Below are the code and all the weights of a small trained network. Each question names an input and a target symbol and asks about switching units off, where a switched-off unit gives its printed mean instead of its output.

import numpy as np


def w(rows, s, z=0):
    codes = np.array(rows[::2]) - 128.0
    scale = np.full(codes.shape[1], s)
    scale[-1] = z or s
    return codes * scale


def norm(h):
    return h / np.sqrt((h * h).mean(-1, keepdims=True) + 1e-5)


def f(y):
    return y / 2 * (1 + np.tanh(0.7978845608 * (y + 0.044715 * y**3)))


def softmax(a):
    e = np.exp(a - a.max(-1, keepdims=True))
    return e / e.sum(-1, keepdims=True)


def log_softmax(a):
    a = a - a.max(-1, keepdims=True)
    return a - np.log(np.exp(a).sum(-1, keepdims=True))


def net(x, mask):
    ids = ['ΔΘΣΩαβξπ'.index(c) for c in x.split()]
    T = len(ids)
    res = E[ids] + P[:T]
    r = norm(res)
    for j in range(3):
        rows = slice(2 * j, 2 * j + 2)
        q, k, v = (r @ M[0][rows].T for M in (Q, K, V))
        z = softmax(np.where(np.tri(T) > 0, q @ k.T / 2**0.5, -1e9)) @ v
        o = O[0][rows]
        res = res + np.where(mask[j], z, o[:, -1]) @ o[:, :-1]
    y = f(norm(res) @ A[0][:, :-1].T + A[0][:, -1])
    res = res + np.where(mask[3:27], y, B[0][:, -1]) @ B[0][:, :-1]
    return log_softmax(norm(res)[-1] @ U[:, :-1].T + U[:, -1])


Q, K, V, O, A, B = {}, {}, {}, {}, {}, {}
E = w([
[84,204,156,118,126,159,144,166,139,95,133],'Δ',
[148,188,98,204,75,158,64,78,115,136,104],'Θ',
[131,135,65,125,239,36,77,154,161,22,83],'Σ',
[149,177,105,144,47,111,54,114,102,135,103],'Ω',
[103,167,80,84,127,104,192,62,77,249,171],'α',
[146,166,153,150,57,154,128,119,109,130,53],'β',
[99,165,84,177,59,144,131,110,114,123,31],'ξ',
[103,198,121,93,108,106,155,176,121,113,111],'π',
],0.017)
P = w([
[94,91,192,203,102,51,153,139,204,128,209],'0',
[173,123,91,145,73,113,133,74,185,120,123],'1',
[63,250,102,153,140,141,127,72,121,119,58],'2',
[120,115,159,140,134,102,103,91,93,95,153],'3',
[178,52,69,129,123,150,186,170,139,133,153],'4',
[143,207,63,99,175,160,132,94,119,137,52],'5',
[110,136,137,118,159,132,108,81,53,103,128],'6',
[190,75,54,89,147,191,164,172,129,138,152],'7',
[161,129,82,109,179,185,121,122,113,138,88],'8',
[98,150,83,54,139,176,116,83,63,97,109],'9',
[139,191,98,109,174,182,174,107,62,102,89],'10',
[198,90,80,112,174,171,141,142,127,151,142],'11',
],0.014)
Q[0] = w([
[158,133,113,198,138,158,126,150,206,161,14],'H0',
[139,152,149,216,2,134,75,2,67,150,68],'H0',
[74,124,157,170,24,155,126,34,96,187,120],'H1',
[135,116,153,71,208,126,205,163,158,163,212],'H1',
[182,112,82,199,209,133,105,120,161,124,55],'H2',
[121,121,117,67,209,137,179,173,129,169,199],'H2',
],0.011)
K[0] = w([
[72,160,248,197,120,23,106,101,69,118,138],'H0',
[120,118,185,194,76,53,170,154,201,147,184],'H0',
[109,136,132,154,80,82,173,158,189,163,167],'H1',
[76,167,74,57,172,158,106,92,116,175,74],'H1',
[83,125,161,148,151,51,116,68,163,104,113],'H2',
[124,150,69,73,181,197,88,104,33,112,95],'H2',
],0.013)
V[0] = w([
[78,158,37,67,130,38,135,175,132,57,159],'H0',
[58,118,81,174,193,225,176,102,196,64,126],'H0',
[174,158,230,121,149,183,72,167,131,41,158],'H1',
[114,60,123,169,123,128,2,45,173,59,139],'H1',
[143,134,34,172,201,98,70,71,159,74,126],'H2',
[106,117,143,99,86,104,98,217,144,41,3],'H2',
],0.0095)
O[0] = w([
[121,184,189,192,146,120,84,205,122,208,120,150],'H0',
[248,151,130,113,114,85,101,103,240,127,88,13],'H0',
[137,232,36,151,189,143,56,169,172,73,203,79],'H1',
[152,92,169,130,169,230,123,139,200,86,170,254],'H1',
[231,135,210,106,145,149,171,137,92,124,69,125],'H2',
[91,91,116,140,33,122,91,96,74,78,35,157],'H2',
],0.012,0.0063)
A[0] = w([
[145,102,148,142,121,156,158,31,101,245,126,115],'N0',
[183,128,110,78,178,139,153,89,127,80,122,106],'N1',
[114,103,61,80,93,129,162,48,128,155,161,86],'N2',
[116,180,81,92,153,128,184,142,121,144,100,125],'N3',
[129,94,145,117,181,38,96,126,241,103,115,67],'N4',
[77,122,117,150,123,116,111,122,92,234,142,143],'N5',
[107,127,114,92,139,143,183,97,71,226,168,98],'N6',
[133,178,131,96,121,155,135,32,91,229,125,169],'N7',
[137,124,179,96,52,123,153,57,163,139,86,58],'N8',
[172,129,71,181,231,25,93,145,141,50,90,85],'N9',
[86,137,127,125,162,129,148,90,157,185,216,2],'N10',
[75,108,75,121,133,140,156,93,178,81,180,85],'N11',
[165,75,166,138,133,130,93,121,221,88,172,110],'N12',
[67,93,33,90,144,117,135,89,101,87,133,106],'N13',
[124,30,109,92,208,114,155,75,135,95,128,117],'N14',
[128,154,97,101,174,116,191,47,93,255,188,105],'N15',
[119,121,62,174,183,85,107,187,165,75,159,156],'N16',
[94,65,208,100,124,97,125,125,167,105,99,65],'N17',
[138,63,156,144,128,112,153,87,187,94,207,50],'N18',
[64,146,120,109,98,120,162,117,103,122,143,122],'N19',
[215,90,115,172,186,67,71,70,186,85,90,84],'N20',
[61,48,167,173,89,197,164,161,76,133,178,26],'N21',
[98,102,141,181,173,153,130,172,117,96,136,88],'N22',
[140,90,157,32,106,155,188,115,146,119,162,89],'N23',
],0.012,0.0087)
B[0] = w([
[143,118,113,8,130,46,170,122,177,140,121,182],'N0',
[169,159,142,186,146,120,223,88,99,171,139,147],'N1',
[157,126,105,188,41,67,196,136,111,155,134,173],'N2',
[156,99,112,120,141,128,126,180,147,78,167,150],'N3',
[111,131,21,185,124,94,55,133,97,53,175,135],'N4',
[163,180,129,117,116,84,221,73,151,214,146,193],'N5',
[133,94,156,18,95,161,115,171,146,118,199,186],'N6',
[116,104,126,29,129,55,202,150,167,140,174,195],'N7',
[127,107,143,40,162,153,90,47,148,128,79,156],'N8',
[124,131,99,85,183,86,169,168,150,34,47,158],'N9',
[87,78,180,134,157,97,100,192,234,171,251,134],'N10',
[197,129,116,171,68,71,147,79,156,117,144,182],'N11',
[110,209,46,159,189,139,110,87,92,148,115,152],'N12',
[144,105,169,173,57,125,84,148,180,90,171,205],'N13',
[110,212,92,143,194,39,107,224,140,198,96,154],'N14',
[179,56,150,27,67,27,160,168,187,155,203,181],'N15',
[108,132,38,40,134,132,69,117,108,100,53,163],'N16',
[53,70,82,53,147,119,94,120,89,97,91,131],'N17',
[251,138,127,181,179,173,192,72,142,100,122,134],'N18',
[104,110,136,156,95,162,165,106,127,121,151,194],'N19',
[36,163,120,70,148,124,190,208,74,80,76,160],'N20',
[48,177,149,85,172,194,127,191,72,113,144,245],'N21',
[64,81,65,79,100,107,93,126,90,123,129,180],'N22',
[122,149,54,202,192,194,70,59,115,173,173,151],'N23',
],0.011)
U = w([
[95,136,58,117,197,67,63,182,199,97,109,96],'Δ',
[180,141,105,147,193,166,161,55,145,137,154,145],'Θ',
[173,160,205,134,114,164,56,162,200,165,102,155],'Σ',
[73,130,146,91,134,195,138,142,89,125,158,84],'Ω',
[133,103,161,100,177,92,131,188,255,137,198,197],'α',
[161,73,116,186,79,100,139,99,124,72,142,184],'β',
[135,87,152,72,145,120,128,24,109,120,62,81],'ξ',
[95,171,123,153,109,70,157,121,80,211,74,4],'π',
],0.0086,0.0035)

Each question gives the input, a string of symbols that net reads in full, and the target symbol t.
The units are the heads (2 rows each of Q, K, V and O) and the neurons (one row each of A and B). Each row of codes is followed by its name. A weight is (code - 128) times the scale printed after its matrix; where a second scale follows, it is the last column's (O, A, B and U).
mask holds one flag per unit, heads first, then neurons. A switched-off unit (its flag False) gives its mean, the last column of its rows in O or B, instead of its output. The means were averaged over made-up inputs and are rounded, as every weight is.
A unit's drop is (log p(t) with every unit on - log p(t) with that unit switched off) / (log p(t) with every unit on - log p(t) with every unit switched off).
The circuit of an input: a set's keep is (log p(t) with only the set's units on - log p(t) with every unit switched off) / (log p(t) with every unit on - log p(t) with every unit switched off). Starting from the 12 units with the biggest drops (on a tie, the unit counted first), units are removed one at a time, each time the one whose removal leaves the highest keep (on an exact tie, the one counted first), for as long as the keep stays at least 0.8.
circuit, biggest first: the units of the circuit, biggest drop first
unit that matters most: the unit with the biggest drop
k most important neurons: the k neurons with the biggest drops, biggest first
which heads matter: for each layer, one digit per head in row order, 1 if its drop is at least 0.15 and else 0, layers parted by /
drop of u: that unit's drop, to one decimal
input π π Σ Ω, target π: circuit, biggest first => H0, H1
input π ξ ξ Θ, target π: unit that matters most => H0
input ξ Δ ξ Θ Ω, target ξ: which heads matter => 100
input β π ξ Ω ξ π Θ α π, target Θ: circuit, biggest first => H0, N1, N23
input ξ α Δ ξ Δ Ω ξ β Δ, target ξ: which heads matter => 101
input β β π π π Σ Ω Σ Δ ξ, target β: which heads matter => 000
input α ξ Σ ξ Δ, target Σ: circuit, biggest first => H0, H2
input β π Θ, target β: which heads matter => 100
input Ω α ξ α Δ, target ξ: circuit, biggest first => H1, H0, N8
input Θ ξ α ξ π Ω β ξ Δ π, target ξ: circuit, biggest first => H0, N8, H2
input Σ Ω ξ Σ Ω α ξ, target Σ: which heads matter => 100
input Θ Ω ξ π π β Ω ξ Θ, target Θ: which heads matter => 010
input ξ Ω Θ, target ξ: which heads matter => 000
input Σ α β α Θ Σ π α α Δ, target α: which heads matter => 001
input Σ Δ Θ π Ω π Ω, target Σ: which heads matter => 100
input β ξ Σ β Ω ξ α, target α: circuit, biggest first => N15
input Σ π β α, target α: 3 most important neurons => N15, N6, N7
input α Ω Ω, target α: which heads matter => 001
input ξ β ξ Θ ξ, target ξ: circuit, biggest first => H0, H1, N8
input Δ Ω Δ Θ, target Δ: which heads matter => 000
input Ω Δ β Ω Ω π ξ Δ, target π: circuit, biggest first => H1
input Ω π Θ π Σ, target Δ: 2 most important neurons => N14, N4
input π Ω π Ω π, target π: drop of H2 => 0.2
input β ξ Ω Σ Θ Σ π, target Θ: drop of N23 => 0.1
input π Σ β π, target Σ: drop of H0 => 0.6
